Below is a small trained network, with its code and all its weights. Each question gives an input and a class and asks what happens when units are switched off, that is, made to give their printed mean instead of their output.

import numpy as np


def w(rows, s, z=0):
    codes = np.array(rows[::2]) - 128.0
    scale = np.full(codes.shape[1], s)
    scale[-1] = z or s
    return codes * scale


def f(y):
    return np.maximum(y, 0)


def log_softmax(a):
    a = a - a.max(-1, keepdims=True)
    return a - np.log(np.exp(a).sum(-1, keepdims=True))


def net(x, mask):
    res = np.array(x, float).reshape(1, 3) / 4 @ E
    y = f(res @ A[0][:, :-1].T + A[0][:, -1])
    res = res + np.where(mask, y, B[0][:, -1]) @ B[0][:, :-1]
    return log_softmax(res[-1] @ U[:, :-1].T + U[:, -1])


A, B = {}, {}
E = w([
[115,28,35,82,8,124,103],'x0',
[201,13,45,169,226,214,48],'x1',
[211,246,43,207,82,109,114],'x2',
],0.011)
A[0] = w([
[6,117,157,75,161,203,122,157],'neuron 0',
[77,173,159,160,140,173,162,119],'neuron 1',
[14,95,151,76,221,140,175,119],'neuron 2',
[155,171,191,52,50,62,128,53],'neuron 3',
[187,143,180,109,174,107,138,8],'neuron 4',
[123,153,198,89,58,117,206,70],'neuron 5',
[90,204,252,157,254,174,119,17],'neuron 6',
[87,151,143,109,85,88,199,23],'neuron 7',
[51,152,135,101,112,110,167,93],'neuron 8',
[90,76,66,81,23,118,113,31],'neuron 9',
[58,83,155,80,152,97,138,144],'neuron 10',
[161,64,126,135,181,245,42,87],'neuron 11',
[186,235,42,241,84,67,130,205],'neuron 12',
[101,80,140,94,82,99,94,58],'neuron 13',
[60,112,181,145,75,9,153,63],'neuron 14',
],0.0095,0.0017)
B[0] = w([
[86,231,71,60,102,54,179,204],'neuron 0',
[186,87,91,185,113,156,79,172],'neuron 1',
[98,168,43,108,142,39,140,218],'neuron 2',
[198,85,213,81,144,154,155,209],'neuron 3',
[164,107,167,206,112,97,105,163],'neuron 4',
[178,112,159,88,185,206,159,213],'neuron 5',
[110,59,141,223,113,80,41,248],'neuron 6',
[201,79,193,63,168,120,118,196],'neuron 7',
[187,98,155,86,152,180,166,187],'neuron 8',
[59,37,242,220,117,93,13,216],'neuron 9',
[42,179,28,83,127,35,149,194],'neuron 10',
[181,179,131,65,174,254,126,233],'neuron 11',
[54,161,33,94,71,76,195,255],'neuron 12',
[140,61,131,180,40,46,107,173],'neuron 13',
[204,187,121,137,185,184,131,213],'neuron 14',
],0.0078,0.016)
U = w([
[117,152,31,79,142,89,187,187],'0',
[202,114,132,81,208,254,144,232],'1',
[146,91,169,215,132,107,54,8],'2',
],0.013,0.0012)

Each question gives the input, the list of numbers given to net, and the class t.
The units are the neurons (one row each of A and B). Each row of codes is followed by its name. A weight is (code - 128) times the scale printed after its matrix; where a second scale follows, it is the last column's (A, B and U).
mask holds one flag per neuron, in row order. A switched-off neuron (its flag False) gives its mean, the last column of its row in B, instead of its output. The means were averaged over made-up inputs and are rounded, as every weight is.
A unit's drop is (log p(t) with every unit on - log p(t) with that unit switched off) / (log p(t) with every unit on - log p(t) with every unit switched off).
The circuit of an input: a set's keep is (log p(t) with only the set's units on - log p(t) with every unit switched off) / (log p(t) with every unit on - log p(t) with every unit switched off). Starting from the 12 units with the biggest drops (on a tie, the unit counted first), units are removed one at a time, each time the one whose removal leaves the highest keep (on an exact tie, the one counted first), for as long as the keep stays at least 0.8.
circuit, biggest first: the units of the circuit, biggest drop first
unit that matters most: the unit with the biggest drop
k most important neurons: the k neurons with the biggest drops, biggest first
drop when u is switched off: that unit's drop, to one decimal
input [8,0,3], class 2: circuit, biggest first => [neuron 9]
input [-1,7,-7], class 0: 3 most important neurons => [neuron 2; neuron 0; neuron 10]
input [-5,5,-5], class 0: 4 most important neurons => [neuron 2; neuron 9; neuron 0; neuron 5]
input [-4,2,5], class 0: 2 most important neurons => [neuron 12; neuron 9]
input [-7,4,-5], class 2: 2 most important neurons => [neuron 6; neuron 12]
input [-2,6,-7], class 0: 2 most important neurons => [neuron 2; neuron 0]
input [5,-5,-2], class 1: 2 most important neurons => [neuron 6; neuron 5]
input [7,6,6], class 2: 3 most important neurons => [neuron 9; neuron 0; neuron 10]
input [3,-2,0], class 2: 2 most important neurons => [neuron 11; neuron 9]
input [-5,3,6], class 0: 2 most important neurons => [neuron 12; neuron 9]
input [-5,-6,-5], class 1: 2 most important neurons => [neuron 5; neuron 12]
input [2,6,-6], class 0: 4 most important neurons => [neuron 0; neuron 2; neuron 10; neuron 5]
input [3,-4,-2], class 1: 2 most important neurons => [neuron 6; neuron 12]
input [3,-3,-2], class 1: unit that matters most => neuron 6
input [-8,-6,3], class 2: 2 most important neurons => [neuron 6; neuron 11]
input [-8,6,3], class 2: drop when neuron 6 is switched off => 2.0
input [2,1,-8], class 0: drop when neuron 5 is switched off => 0.0
input [5,-2,2], class 2: drop when neuron 9 is switched off => 0.1
input [-6,2,-3], class 2: drop when neuron 6 is switched off => 0.7
input [5,-1,3], class 2: circuit, biggest first => [neuron 9]
